Here is a tiny trained network, its code and every weight. The questions are about switching its units off for an input and a class, where a switched-off unit gives its printed mean instead of its output.

import numpy as np


def w(rows, s, z=0):
    codes = np.array(rows[::2]) - 128.0
    scale = np.full(codes.shape[1], s)
    scale[-1] = z or s
    return codes * scale


def norm(h):
    return h / np.sqrt((h * h).mean(-1, keepdims=True) + 1e-5)


def f(y):
    return y / 2 * (1 + np.tanh(0.7978845608 * (y + 0.044715 * y**3)))


def log_softmax(a):
    a = a - a.max(-1, keepdims=True)
    return a - np.log(np.exp(a).sum(-1, keepdims=True))


def net(x, mask):
    res = np.array(x, float).reshape(1, 4) / 4 @ E
    u = 0
    for l in range(2):
        y = f(norm(res) @ A[l][:, :-1].T + A[l][:, -1])
        res = res + np.where(mask[u : u + 10], y, B[l][:, -1]) @ B[l][:, :-1]
        u += 10
    return log_softmax(norm(res)[-1] @ U[:, :-1].T + U[:, -1])


A, B = {}, {}
E = w([
[169,136,192,142,158,126,141,1],'x0',
[129,150,249,128,187,114,139,207],'x1',
[143,79,121,171,209,210,156,123],'x2',
[141,115,132,164,107,123,121,133],'x3',
],0.01)
A[0] = w([
[83,123,67,116,61,49,106,65,182],'L0N0',
[143,76,154,164,179,174,194,164,3],'L0N1',
[124,161,118,117,130,138,87,167,53],'L0N2',
[104,153,149,137,113,99,116,158,102],'L0N3',
[108,134,128,172,158,192,188,143,86],'L0N4',
[143,81,51,149,158,248,141,101,90],'L0N5',
[111,125,109,133,122,104,101,76,82],'L0N6',
[160,163,167,128,104,62,180,99,86],'L0N7',
[95,86,94,120,116,152,135,155,106],'L0N8',
[170,120,67,116,115,157,132,177,111],'L0N9',
],0.011,0.0041)
B[0] = w([
[165,74,119,135,248,81,143,150,254],'L0N0',
[168,105,104,132,196,45,137,141,178],'L0N1',
[152,104,147,196,139,179,179,179,137],'L0N2',
[64,153,141,154,130,190,195,157,153],'L0N3',
[140,93,70,96,160,109,129,90,165],'L0N4',
[74,207,175,132,2,148,92,138,224],'L0N5',
[151,156,188,194,190,179,208,161,157],'L0N6',
[116,182,174,131,140,231,43,130,176],'L0N7',
[96,67,188,63,76,160,56,134,161],'L0N8',
[69,167,137,48,213,144,50,151,171],'L0N9',
],0.0081,0.0091)
A[1] = w([
[103,120,110,92,129,58,91,126,58],'L1N0',
[131,182,151,179,111,144,117,9,2],'L1N1',
[112,156,127,105,158,148,144,138,101],'L1N2',
[77,86,90,142,61,150,108,107,68],'L1N3',
[147,132,120,134,31,160,214,62,16],'L1N4',
[132,169,148,119,83,122,110,92,183],'L1N5',
[46,173,114,133,71,125,163,231,30],'L1N6',
[203,137,108,138,185,147,153,44,48],'L1N7',
[138,76,55,119,163,107,134,189,48],'L1N8',
[172,135,225,130,135,99,131,93,109],'L1N9',
],0.012,0.0028)
B[1] = w([
[103,108,144,153,141,158,194,131,154],'L1N0',
[76,63,86,125,181,117,174,192,236],'L1N1',
[167,128,120,117,121,143,171,105,150],'L1N2',
[127,176,178,89,98,155,159,108,163],'L1N3',
[105,9,128,79,174,118,218,217,159],'L1N4',
[84,98,166,115,133,192,88,165,170],'L1N5',
[195,146,107,196,151,67,143,21,233],'L1N6',
[193,182,125,189,105,80,117,117,254],'L1N7',
[89,61,143,76,91,180,161,171,210],'L1N8',
[127,150,97,100,38,131,107,103,237],'L1N9',
],0.011,0.008)
U = w([
[95,25,120,91,184,130,193,203,117],'0',
[254,205,133,206,152,35,140,88,200],'1',
[73,219,177,97,57,190,59,121,1],'2',
],0.011,0.00035)

Each question gives the input, the list of numbers given to net, and the class t.
The units are the neurons (one row each of A and B). Each row of codes is followed by its name. A weight is (code - 128) times the scale printed after its matrix; where a second scale follows, it is the last column's (A, B and U).
mask holds one flag per neuron, layer by layer. A switched-off neuron (its flag False) gives its mean, the last column of its row in B, instead of its output. The means were averaged over made-up inputs and are rounded, as every weight is.
A unit's drop is (log p(t) with every unit on - log p(t) with that unit switched off) / (log p(t) with every unit on - log p(t) with every unit switched off).
The circuit of an input: a set's keep is (log p(t) with only the set's units on - log p(t) with every unit switched off) / (log p(t) with every unit on - log p(t) with every unit switched off). Starting from the 12 units with the biggest drops (on a tie, the unit counted first), units are removed one at a time, each time the one whose removal leaves the highest keep (on an exact tie, the one counted first), for as long as the keep stays at least 0.8.
circuit, biggest first: the units of the circuit, biggest drop first
top k neurons: the k neurons with the biggest drops, biggest first
k most important neurons of layer l: the k neurons of layer l with the biggest drops, biggest first
drop of u: that unit's drop, to one decimal
input [6,-3,1,-6], class 0: circuit, biggest first => L1N1
input [2,8,-8,-7], class 2: top 3 neurons => L0N7; L1N7; L1N5
input [-6,-1,2,8], class 2: 2 most important neurons of layer 0 => L0N8; L0N0
input [-5,-1,1,4], class 2: circuit, biggest first => L0N0; L1N1
input [8,0,6,-2], class 0: 2 most important neurons of layer 1 => L1N1; L1N4
input [-1,3,0,5], class 1: top 4 neurons => L0N0; L0N3; L1N6; L1N1
input [-6,0,3,-4], class 2: top 4 neurons => L0N0; L0N8; L1N1; L0N5
input [-7,1,-8,5], class 1: 2 most important neurons of layer 1 => L1N6; L1N1
input [4,1,-4,8], class 2: 2 most important neurons of layer 0 => L0N7; L0N1
input [0,-8,4,-4], class 2: 2 most important neurons of layer 0 => L0N9; L0N5
input [5,-1,5,2], class 0: 2 most important neurons of layer 0 => L0N5; L0N0
input [2,8,2,-4], class 1: 2 most important neurons of layer 0 => L0N5; L0N1
input [2,-8,5,6], class 0: top 2 neurons => L0N5; L1N4
input [-7,-2,6,-2], class 2: circuit, biggest first => L0N5
input [6,-2,1,-3], class 0: top 2 neurons => L1N1; L0N0
input [-4,5,-4,3], class 1: drop of L1N6 => 0.3
input [-3,2,-3,-6], class 1: drop of L0N6 => 0.0
input [1,-8,2,2], class 0: drop of L1N1 => 0.1
